Here is a tiny trained network, its code and every weight. The questions are about switching its units off for an input and a target symbol, where a switched-off unit gives its printed mean instead of its output.

import numpy as np


def w(rows, s, z=0):
    codes = np.array(rows[::2]) - 128.0
    scale = np.full(codes.shape[1], s)
    scale[-1] = z or s
    return codes * scale


def softmax(a):
    e = np.exp(a - a.max(-1, keepdims=True))
    return e / e.sum(-1, keepdims=True)


def log_softmax(a):
    a = a - a.max(-1, keepdims=True)
    return a - np.log(np.exp(a).sum(-1, keepdims=True))


def net(x, mask):
    ids = ['αβηθλξπσω'.index(c) for c in x.split()]
    T = len(ids)
    res = E[ids] + P[:T]
    u = 0
    for l in range(2):
        r = res
        for j in range(3):
            rows = slice(4 * j, 4 * j + 4)
            q, k, v = (r @ M[l][rows].T for M in (Q, K, V))
            z = softmax(np.where(np.tri(T) > 0, q @ k.T / 4**0.5, -1e9)) @ v
            o = O[l][rows]
            res = res + np.where(mask[u + j], z, o[:, -1]) @ o[:, :-1]
        u += 3
    return log_softmax(res[-1] @ U[:, :-1].T + U[:, -1])


Q, K, V, O = {}, {}, {}, {}
E = w([
[141,81,211,196,63],'α',
[155,74,198,174,65],'β',
[186,117,232,71,181],'η',
[60,75,30,78,243],'θ',
[15,151,135,75,121],'λ',
[106,247,20,83,183],'ξ',
[20,175,23,238,125],'π',
[160,205,91,245,205],'σ',
[54,146,185,241,254],'ω',
],0.0092)
P = w([
[164,12,167,93,106],'0',
[146,28,175,133,141],'1',
[114,57,177,145,155],'2',
[104,106,171,143,173],'3',
[93,161,174,146,173],'4',
[94,193,171,135,186],'5',
[94,253,177,119,198],'6',
],0.0058)
Q[0] = w([
[85,149,89,69,31],'0.h1',
[151,98,118,148,155],'0.h1',
[34,81,142,156,252],'0.h1',
[64,143,243,122,188],'0.h1',
[95,115,80,19,178],'0.h2',
[74,108,142,114,38],'0.h2',
[67,126,211,74,177],'0.h2',
[182,102,129,116,53],'0.h2',
[124,125,121,92,166],'0.h3',
[184,63,105,121,157],'0.h3',
[138,168,165,115,105],'0.h3',
[29,132,84,135,163],'0.h3',
],0.018)
K[0] = w([
[109,96,106,99,24],'0.h1',
[115,122,136,130,184],'0.h1',
[71,210,71,173,207],'0.h1',
[92,214,133,89,162],'0.h1',
[69,149,166,6,159],'0.h2',
[101,106,82,128,79],'0.h2',
[111,158,224,128,71],'0.h2',
[143,26,90,108,91],'0.h2',
[147,135,103,133,106],'0.h3',
[115,50,97,156,161],'0.h3',
[114,135,113,98,103],'0.h3',
[178,202,154,155,108],'0.h3',
],0.02)
V[0] = w([
[173,1,62,107,168],'0.h1',
[138,65,64,144,119],'0.h1',
[151,159,118,245,2],'0.h1',
[72,155,63,155,99],'0.h1',
[114,109,98,153,118],'0.h2',
[104,95,84,162,114],'0.h2',
[117,136,134,67,166],'0.h2',
[138,136,140,203,63],'0.h2',
[100,129,131,137,158],'0.h3',
[141,111,120,114,112],'0.h3',
[159,140,100,144,156],'0.h3',
[141,97,112,98,98],'0.h3',
],0.007)
O[0] = w([
[161,129,94,119,87,92],'0.h1',
[131,114,112,130,72,97],'0.h1',
[128,118,134,253,27,1],'0.h1',
[74,88,144,115,91,169],'0.h1',
[148,135,151,133,148,112],'0.h2',
[163,143,171,126,163,106],'0.h2',
[108,107,127,205,63,154],'0.h2',
[150,153,126,23,192,90],'0.h2',
[128,95,163,125,141,170],'0.h3',
[123,149,116,143,108,105],'0.h3',
[158,108,123,142,107,142],'0.h3',
[116,163,125,148,99,86],'0.h3',
],0.0071,0.0028)
Q[1] = w([
[127,145,83,124,133],'1.h1',
[98,95,175,149,207],'1.h1',
[123,217,180,132,122],'1.h1',
[147,190,132,92,128],'1.h1',
[197,171,103,51,42],'1.h2',
[152,135,192,119,248],'1.h2',
[13,89,225,90,162],'1.h2',
[80,66,189,202,178],'1.h2',
[136,169,127,160,121],'1.h3',
[172,146,103,249,114],'1.h3',
[129,100,98,252,180],'1.h3',
[206,214,78,107,160],'1.h3',
],0.019)
K[1] = w([
[181,120,143,128,135],'1.h1',
[137,208,126,161,162],'1.h1',
[79,154,221,97,110],'1.h1',
[135,173,176,114,95],'1.h1',
[149,65,95,44,71],'1.h2',
[72,187,222,118,98],'1.h2',
[97,253,94,171,132],'1.h2',
[93,233,143,169,225],'1.h2',
[120,125,103,119,135],'1.h3',
[242,36,150,96,99],'1.h3',
[189,147,163,164,64],'1.h3',
[123,50,208,37,86],'1.h3',
],0.019)
V[1] = w([
[137,110,181,142,134],'1.h1',
[143,97,60,174,157],'1.h1',
[120,146,110,103,113],'1.h1',
[55,148,95,167,178],'1.h1',
[105,156,13,116,124],'1.h2',
[248,138,81,200,186],'1.h2',
[56,72,142,173,111],'1.h2',
[132,19,172,64,191],'1.h2',
[117,219,209,100,81],'1.h3',
[130,195,158,150,142],'1.h3',
[110,90,132,130,111],'1.h3',
[159,131,79,114,154],'1.h3',
],0.017)
O[1] = w([
[129,122,77,142,113,172],'1.h1',
[128,180,198,139,66,155],'1.h1',
[128,118,154,114,154,83],'1.h1',
[170,213,111,95,66,253],'1.h1',
[199,127,169,65,122,85],'1.h2',
[216,205,42,184,172,171],'1.h2',
[77,116,103,119,49,203],'1.h2',
[28,235,140,103,115,212],'1.h2',
[143,156,247,173,152,44],'1.h3',
[142,192,155,160,137,119],'1.h3',
[117,90,121,139,119,132],'1.h3',
[149,150,103,73,138,138],'1.h3',
],0.014,0.0065)
U = w([
[143,116,186,140,95,139],'α',
[139,99,161,129,103,143],'β',
[129,137,187,98,172,151],'η',
[146,116,116,51,99,2],'θ',
[120,125,224,94,84,125],'λ',
[187,161,218,43,110,185],'ξ',
[178,99,171,114,2,171],'π',
[201,148,152,131,87,157],'σ',
[136,190,182,116,40,58],'ω',
],0.0051,0.0053)

Each question gives the input, a string of symbols that net reads in full, and the target symbol t.
The units are the heads (4 rows each of Q, K, V and O). Each row of codes is followed by its name. A weight is (code - 128) times the scale printed after its matrix; where a second scale follows, it is the last column's (O and U).
mask holds one flag per head, layer by layer. A switched-off head (its flag False) gives its mean, the last column of its rows in O, instead of its output. The means were averaged over made-up inputs and are rounded, as every weight is.
A unit's drop is (log p(t) with every unit on - log p(t) with that unit switched off) / (log p(t) with every unit on - log p(t) with every unit switched off).
The circuit of an input: a set's keep is (log p(t) with only the set's units on - log p(t) with every unit switched off) / (log p(t) with every unit on - log p(t) with every unit switched off). Starting from all 6 units, units are removed one at a time, each time the one whose removal leaves the highest keep (on an exact tie, the one counted first), for as long as the keep stays at least 0.8.
circuit, biggest first: the units of the circuit, biggest drop first
unit that matters most: the unit with the biggest drop
heads that matter: for each layer, one digit per head in row order, 1 if its drop is at least 0.15 and else 0, layers parted by /
input β π π α β, target π: unit that matters most : 0.h1
input η ω ω σ, target ω: heads that matter : 000 / 110
input θ σ π θ η λ α, target λ: circuit, biggest first : [1.h2; 0.h1]
input β ξ σ π π ξ η, target π: heads that matter : 110 / 010
input η α ξ α θ η, target θ: heads that matter : 100 / 101
input λ ξ η η ω π, target ω: circuit, biggest first : [0.h1; 1.h2; 1.h1]
input η ξ λ λ λ, target λ: circuit, biggest first : [1.h2; 0.h1]
input η η η η θ, target θ: heads that matter : 110 / 001
input η λ ω λ, target ω: circuit, biggest first : [1.h2; 1.h1; 0.h2]
input η η ξ σ α η, target σ: circuit, biggest first : [1.h2; 0.h1]
input α θ ξ λ η π λ, target π: heads that matter : 100 / 010
input α α β, target β: circuit, biggest first : [1.h1; 0.h1; 1.h2]
input η π θ, target π: heads that matter : 100 / 010
input θ ξ λ, target ξ: heads that matter : 100 / 010
input ξ λ λ π σ π η, target σ: circuit, biggest first : [1.h2; 0.h1; 0.h2; 0.h3]
input η β ω ω π, target ω: circuit, biggest first : [1.h2; 0.h1; 1.h1]
input β θ σ η α ω, target ω: circuit, biggest first : [1.h1; 1.h2; 0.h1]
input η λ η ξ β η β, target η: circuit, biggest first : [1.h1; 0.h1; 1.h2]
input ω λ η, target ω: circuit, biggest first : [1.h2]
input η λ ω α α, target ω: heads that matter : 000 / 010
input ω β ξ ω, target ω: heads that matter : 000 / 110
input σ η π η η, target π: unit that matters most : 0.h2
